Here is a tiny trained network, its code and every weight. The questions are about switching its units off for an input and a class, where a switched-off unit gives its printed mean instead of its output.

import numpy as np


def w(rows, s, z=0):
    codes = np.array(rows[::2]) - 128.0
    scale = np.full(codes.shape[1], s)
    scale[-1] = z or s
    return codes * scale


def norm(h):
    return h / np.sqrt((h * h).mean(-1, keepdims=True) + 1e-5)


def f(y):
    return y / 2 * (1 + np.tanh(0.7978845608 * (y + 0.044715 * y**3)))


def log_softmax(a):
    a = a - a.max(-1, keepdims=True)
    return a - np.log(np.exp(a).sum(-1, keepdims=True))


def net(x, mask):
    res = np.array(x, float).reshape(1, 7) / 4 @ E
    u = 0
    for l in range(2):
        y = f(norm(res) @ A[l][:, :-1].T + A[l][:, -1])
        res = res + np.where(mask[u : u + 11], y, B[l][:, -1]) @ B[l][:, :-1]
        u += 11
    return log_softmax(norm(res)[-1] @ U[:, :-1].T + U[:, -1])


A, B = {}, {}
E = w([
[132,24,87,149],'x0',
[68,163,86,110],'x1',
[110,175,139,246],'x2',
[125,86,191,87],'x3',
[114,171,141,153],'x4',
[130,160,55,108],'x5',
[254,156,145,110],'x6',
],0.0077)
A[0] = w([
[193,152,54,48,80],'0.n1',
[187,40,148,155,34],'0.n2',
[222,253,67,163,22],'0.n3',
[100,114,203,221,73],'0.n4',
[121,206,73,216,156],'0.n5',
[75,89,212,17,90],'0.n6',
[254,60,99,174,92],'0.n7',
[178,112,115,223,126],'0.n8',
[119,200,126,113,1],'0.n9',
[105,147,165,89,57],'0.n10',
[143,169,48,52,121],'0.n11',
],0.0088,0.0033)
B[0] = w([
[98,175,66,91,212],'0.n1',
[195,73,156,216,166],'0.n2',
[136,196,230,136,235],'0.n3',
[142,94,38,92,185],'0.n4',
[105,170,57,126,254],'0.n5',
[62,127,240,97,212],'0.n6',
[140,40,137,149,233],'0.n7',
[131,90,113,71,193],'0.n8',
[235,127,164,255,125],'0.n9',
[98,54,224,94,121],'0.n10',
[153,157,115,51,209],'0.n11',
],0.0069,0.0039)
A[1] = w([
[138,157,60,32,31],'1.n1',
[99,134,120,84,33],'1.n2',
[119,128,89,64,64],'1.n3',
[182,217,137,143,24],'1.n4',
[155,247,152,163,2],'1.n5',
[184,116,207,104,124],'1.n6',
[138,58,169,203,159],'1.n7',
[192,217,117,139,123],'1.n8',
[41,123,102,213,26],'1.n9',
[96,125,84,189,157],'1.n10',
[119,132,75,87,32],'1.n11',
],0.012,0.0026)
B[1] = w([
[120,147,89,2,224],'1.n1',
[176,148,196,114,144],'1.n2',
[197,171,148,60,171],'1.n3',
[145,177,206,220,217],'1.n4',
[201,136,165,201,252],'1.n5',
[77,102,86,166,222],'1.n6',
[217,78,55,124,227],'1.n7',
[125,180,213,155,253],'1.n8',
[92,184,40,160,231],'1.n9',
[97,203,63,100,213],'1.n10',
[132,180,108,75,153],'1.n11',
],0.0083,0.004)
U = w([
[97,200,42,198,114],'0',
[235,78,117,183,250],'1',
[153,164,120,87,46],'2',
[185,160,158,52,48],'3',
[213,209,183,231,254],'4',
[74,79,252,101,26],'5',
],0.013,0.0033)

Each question gives the input, the list of numbers given to net, and the class t.
The units are the neurons (one row each of A and B). Each row of codes is followed by its name. A weight is (code - 128) times the scale printed after its matrix; where a second scale follows, it is the last column's (A, B and U).
mask holds one flag per neuron, layer by layer. A switched-off neuron (its flag False) gives its mean, the last column of its row in B, instead of its output. The means were averaged over made-up inputs and are rounded, as every weight is.
A unit's drop is (log p(t) with every unit on - log p(t) with that unit switched off) / (log p(t) with every unit on - log p(t) with every unit switched off).
The circuit of an input: a set's keep is (log p(t) with only the set's units on - log p(t) with every unit switched off) / (log p(t) with every unit on - log p(t) with every unit switched off). Starting from the 12 units with the biggest drops (on a tie, the unit counted first), units are removed one at a time, each time the one whose removal leaves the highest keep (on an exact tie, the one counted first), for as long as the keep stays at least 0.8.
units of the circuit, in order: the units of the circuit, biggest drop first
most important unit: the unit with the biggest drop
k most important neurons: the k neurons with the biggest drops, biggest first
top k neurons in layer l: the k neurons of layer l with the biggest drops, biggest first
drop of u: that unit's drop, to one decimal
input [-6,-3,-6,6,-3,2,-3], class 5: units of the circuit, in order -> (0.n6)
input [-7,6,2,1,-6,3,-2], class 4: units of the circuit, in order -> (0.n9 1.n5)
input [-1,-3,7,8,4,-6,-7], class 0: units of the circuit, in order -> (1.n9 0.n4)
input [8,-5,6,-1,8,4,6], class 1: top 2 neurons in layer 0 -> (0.n7 0.n8)
input [-6,5,-3,-8,5,5,1], class 4: units of the circuit, in order -> (0.n3 1.n5)
input [4,8,4,4,1,6,3], class 2: 2 most important neurons -> (1.n1 0.n11)
input [7,-3,2,7,-6,-6,-8], class 1: 2 most important neurons -> (1.n7 0.n2)
input [5,-2,-5,-1,-3,4,-7], class 3: top 2 neurons in layer 1 -> (1.n3 1.n6)
input [-5,0,-5,5,2,-5,8], class 5: 2 most important neurons -> (1.n6 0.n6)
input [5,5,-6,7,1,2,2], class 5: 3 most important neurons -> (0.n6 0.n5 1.n7)
input [-2,3,-3,-7,8,2,2], class 4: drop of 0.n9 -> 0.1
input [1,6,0,7,-7,-3,7], class 5: top 2 neurons in layer 0 -> (0.n6 0.n9)
input [8,-1,-2,-8,2,4,4], class 2: drop of 0.n1 -> 0.3
input [-4,0,-6,2,-5,-3,-3], class 5: drop of 0.n2 -> 0.0
input [-8,5,-5,8,1,-4,1], class 5: drop of 0.n6 -> 0.1
input [1,-1,3,7,-3,-8,-1], class 1: most important unit -> 1.n7
